Here is a tiny trained network, its code and every weight. The questions are about switching its units off for an input and a class, where a switched-off unit gives its printed mean instead of its output.

import numpy as np


def w(rows, s, z=0):
    codes = np.array(rows[::2]) - 128.0
    scale = np.full(codes.shape[1], s)
    scale[-1] = z or s
    return codes * scale


def f(y):
    return np.maximum(y, 0)


def log_softmax(a):
    a = a - a.max(-1, keepdims=True)
    return a - np.log(np.exp(a).sum(-1, keepdims=True))


def net(x, mask):
    res = np.array(x, float).reshape(1, 4) / 4 @ E
    y = f(res @ A[0][:, :-1].T + A[0][:, -1])
    res = res + np.where(mask, y, B[0][:, -1]) @ B[0][:, :-1]
    return log_softmax(res[-1] @ U[:, :-1].T + U[:, -1])


A, B = {}, {}
E = w([
[127,100,162,231,53,95,185,128,124,170,8,230],'x0',
[139,166,112,7,128,138,147,118,127,227,7,58],'x1',
[112,82,136,210,17,97,94,145,129,237,192,7],'x2',
[146,87,147,109,26,117,62,136,117,3,61,57],'x3',
],0.0031)
A[0] = w([
[130,129,128,120,137,129,130,127,127,119,121,138,112],'n1',
[128,135,126,80,185,134,136,123,130,70,86,195,98],'n2',
[129,135,125,89,156,136,117,127,122,109,179,91,97],'n3',
[131,131,126,74,131,134,132,130,132,182,72,98,102],'n4',
[130,117,128,211,120,133,122,131,133,61,211,170,104],'n5',
[120,141,125,133,177,123,144,125,132,203,174,170,97],'n6',
[130,128,131,160,111,129,134,126,123,140,90,160,106],'n7',
[129,122,130,164,124,130,125,129,127,98,166,147,103],'n8',
[130,126,130,121,86,122,115,126,132,62,101,97,103],'n9',
[132,129,133,202,90,128,138,128,118,153,43,198,104],'n10',
[128,136,123,84,161,136,115,127,122,105,186,85,96],'n11',
[133,128,131,175,106,132,131,126,125,139,71,178,116],'n12',
[122,119,128,137,112,122,126,137,132,146,138,107,211],'n13',
[121,127,129,126,100,123,131,128,130,88,111,105,152],'n14',
[127,124,127,150,101,128,124,127,129,158,145,93,104],'n15',
[128,130,133,182,100,126,141,128,117,150,65,178,101],'n16',
[125,121,128,170,80,127,121,126,130,185,160,62,95],'n17',
[129,133,126,98,163,133,133,125,129,91,101,169,100],'n18',
[128,126,130,123,99,122,117,127,130,82,111,108,103],'n19',
[129,118,128,198,121,132,124,132,135,72,196,163,110],'n20',
[128,130,128,116,141,129,131,127,128,113,116,145,106],'n21',
[129,132,125,97,167,133,132,125,130,91,100,170,104],'n22',
[126,135,124,84,181,133,135,124,129,75,91,187,111],'n23',
[129,133,126,91,171,133,134,123,129,83,95,179,98],'n24',
[129,134,124,93,154,135,118,128,123,110,175,94,98],'n25',
[132,131,126,57,131,135,131,130,133,200,52,89,97],'n26',
[132,123,127,125,127,130,132,134,127,120,117,134,240],'n27',
[129,126,129,124,110,124,120,128,128,99,118,114,104],'n28',
[129,132,124,105,145,134,120,129,125,116,158,106,98],'n29',
[125,123,128,153,97,126,126,126,128,163,147,89,99],'n30',
[125,122,126,156,94,127,124,125,129,168,149,83,98],'n31',
[133,126,129,121,129,126,133,130,128,119,124,126,255],'n32',
[127,126,131,121,82,122,115,126,132,55,100,94,107],'n33',
[127,119,130,151,127,131,124,136,128,106,149,143,201],'n34',
[131,132,122,43,134,138,134,132,134,213,40,81,104],'n35',
[123,149,125,134,219,120,150,122,135,253,208,205,101],'n36',
[126,117,126,192,53,130,118,122,131,215,175,28,99],'n37',
[128,129,132,190,95,127,142,127,116,154,57,185,100],'n38',
[134,130,129,90,127,131,129,127,128,167,86,108,98],'n39',
[131,119,131,190,122,131,124,130,130,77,191,159,101],'n40',
[133,143,124,30,197,137,112,127,112,82,249,37,105],'n41',
[122,135,126,131,154,125,138,126,129,168,153,149,98],'n42',
[129,119,130,179,123,129,125,132,129,87,179,153,100],'n43',
[128,124,133,115,50,116,106,125,135,4,79,70,106],'n44',
[130,122,131,175,124,129,124,130,129,90,176,151,102],'n45',
[130,131,128,124,157,124,128,128,131,165,152,151,138],'n46',
[128,125,131,122,94,121,116,128,130,74,109,103,101],'n47',
[129,135,124,83,182,134,134,125,130,74,90,190,102],'n48',
],0.0075,0.0036)
B[0] = w([
[133,127,128,129,127,125,128,134,126,122,139,126,134],'n1',
[142,132,135,159,116,112,123,164,111,100,199,117,193],'n2',
[109,96,129,128,112,109,136,137,168,129,114,137,172],'n3',
[96,147,130,94,134,106,131,117,101,86,99,128,183],'n4',
[91,155,129,68,135,98,136,118,93,79,85,119,207],'n5',
[153,83,126,134,141,173,129,161,97,122,90,119,185],'n6',
[112,100,127,128,119,116,133,139,160,128,120,129,155],'n7',
[116,136,127,96,131,113,133,125,113,103,110,125,158],'n8',
[147,96,124,130,146,163,135,154,106,132,103,126,174],'n9',
[85,75,123,137,110,103,136,145,200,132,109,133,199],'n10',
[105,91,129,129,109,106,138,138,175,129,111,138,180],'n11',
[99,96,126,138,114,112,133,138,174,136,120,131,175],'n12',
[81,189,130,219,134,140,116,100,117,165,139,137,212],'n13',
[123,129,124,158,144,152,130,131,110,146,114,130,174],'n14',
[138,125,130,138,126,121,128,150,124,107,162,128,163],'n15',
[98,83,125,129,114,108,136,145,181,127,112,131,178],'n16',
[144,124,133,147,124,114,128,170,121,88,192,128,199],'n17',
[140,129,132,143,121,117,125,151,118,108,172,121,165],'n18',
[144,105,126,125,139,151,133,147,114,129,111,126,156],'n19',
[95,154,129,82,134,103,135,118,98,89,93,122,194],'n20',
[135,127,130,131,126,123,128,139,124,119,145,124,139],'n21',
[137,131,132,148,120,117,125,150,118,109,174,121,168],'n22',
[133,139,133,167,116,116,122,157,112,108,192,117,191],'n23',
[142,129,133,147,120,115,124,157,116,104,182,119,175],'n24',
[112,99,129,127,112,110,135,137,166,128,115,135,168],'n25',
[86,152,130,82,137,98,133,115,93,69,89,127,203],'n26',
[44,207,122,253,129,147,111,76,110,194,126,134,229],'n27',
[140,112,127,123,135,142,131,141,119,127,116,126,143],'n28',
[121,107,128,121,117,115,133,134,154,126,122,132,150],'n29',
[141,124,131,135,124,119,127,155,126,102,166,126,168],'n30',
[142,124,131,138,124,119,127,157,124,99,171,127,174],'n31',
[49,198,127,249,127,143,116,82,106,189,121,137,245],'n32',
[146,96,124,136,147,167,135,155,103,134,101,127,180],'n33',
[88,184,127,172,130,131,118,90,117,159,119,129,198],'n34',
[70,162,129,84,140,95,133,109,83,63,81,130,222],'n35',
[161,62,123,153,151,209,128,179,72,126,59,111,237],'n36',
[147,131,136,171,124,108,128,186,115,73,226,132,246],'n37',
[93,79,124,131,112,106,136,146,189,126,109,132,186],'n38',
[110,138,128,97,132,110,132,123,112,94,109,125,163],'n39',
[104,145,128,79,133,104,134,122,102,88,96,121,184],'n40',
[59,63,128,165,94,88,150,143,215,146,83,152,253],'n41',
[145,102,127,125,136,150,129,148,112,123,108,123,153],'n42',
[109,139,127,86,133,108,133,124,108,93,103,123,171],'n43',
[154,76,121,147,163,195,140,173,83,142,82,127,223],'n44',
[111,139,127,90,132,110,133,124,109,97,105,123,168],'n45',
[130,123,126,151,133,155,126,134,110,137,106,124,167],'n46',
[146,100,125,126,143,155,134,151,110,128,107,127,163],'n47',
[139,134,133,160,117,113,122,160,112,103,194,118,189],'n48',
],0.023,0.0039)
U = w([
[150,138,149,150,107,112,110,159,123,102,252,114,112],'0',
[105,78,121,129,87,102,149,121,254,158,109,167,117],'1',
[106,181,130,65,150,96,134,83,92,86,97,116,118],'2',
[166,83,114,137,172,242,130,147,100,158,102,113,122],'3',
[124,188,126,154,127,152,90,48,139,203,154,142,253],'4',
[174,120,130,73,129,134,119,109,166,140,157,128,68],'5',
[199,119,129,76,126,130,122,104,164,137,148,129,83],'6',
[179,121,129,68,127,138,126,110,167,137,152,128,89],'7',
],0.01,0.0024)

Each question gives the input, the list of numbers given to net, and the class t.
The units are the neurons (one row each of A and B). Each row of codes is followed by its name. A weight is (code - 128) times the scale printed after its matrix; where a second scale follows, it is the last column's (A, B and U).
mask holds one flag per neuron, in row order. A switched-off neuron (its flag False) gives its mean, the last column of its row in B, instead of its output. The means were averaged over made-up inputs and are rounded, as every weight is.
A unit's drop is (log p(t) with every unit on - log p(t) with that unit switched off) / (log p(t) with every unit on - log p(t) with every unit switched off).
The circuit of an input: a set's keep is (log p(t) with only the set's units on - log p(t) with every unit switched off) / (log p(t) with every unit on - log p(t) with every unit switched off). Starting from the 12 units with the biggest drops (on a tie, the unit counted first), units are removed one at a time, each time the one whose removal leaves the highest keep (on an exact tie, the one counted first), for as long as the keep stays at least 0.8.
units of the circuit, in order: the units of the circuit, biggest drop first
unit that matters most: the unit with the biggest drop
top k neurons: the k neurons with the biggest drops, biggest first
drop when u is switched off: that unit's drop, to one decimal
input [4,-1,4,-8], class 3: units of the circuit, in order	[n36]
input [2,-7,-5,-6], class 2: top 4 neurons	[n5 n20 n40 n44]
input [5,3,-5,3], class 0: units of the circuit, in order	[n2 n48]
input [-5,5,2,-4], class 1: top 2 neurons	[n41 n5]
input [-7,-6,6,5], class 1: top 2 neurons	[n41 n11]
input [5,-8,3,7], class 2: top 2 neurons	[n5 n20]
input [4,-5,-6,-7], class 3: top 4 neurons	[n36 n37 n6 n17]
input [8,1,-8,-8], class 0: top 3 neurons	[n2 n48 n23]
input [-1,8,-2,-6], class 2: top 2 neurons	[n35 n26]
input [-8,1,-7,0], class 1: top 3 neurons	[n41 n37 n11]
input [4,6,6,-4], class 0: top 2 neurons	[n37 n17]
input [7,-5,-4,8], class 3: top 4 neurons	[n44 n41 n33 n9]
input [-1,-3,6,-8], class 3: top 2 neurons	[n36 n6]
input [0,-4,1,1], class 2: unit that matters most	n5
input [-8,-3,5,8], class 1: top 3 neurons	[n41 n36 n11]
input [-4,1,-3,1], class 1: top 2 neurons	[n41 n37]
input [-4,-8,7,6], class 2: top 2 neurons	[n5 n20]
input [1,-1,-6,-3], class 0: drop when n40 is switched off	0.0
input [-6,2,0,-1], class 1: drop when n41 is switched off	0.1
input [-7,-5,-2,-5], class 1: drop when n41 is switched off	0.9
input [4,-7,5,-4], class 2: drop when n5 is switched off	0.2
input [3,6,2,-4], class 2: units of the circuit, in order	[n35]
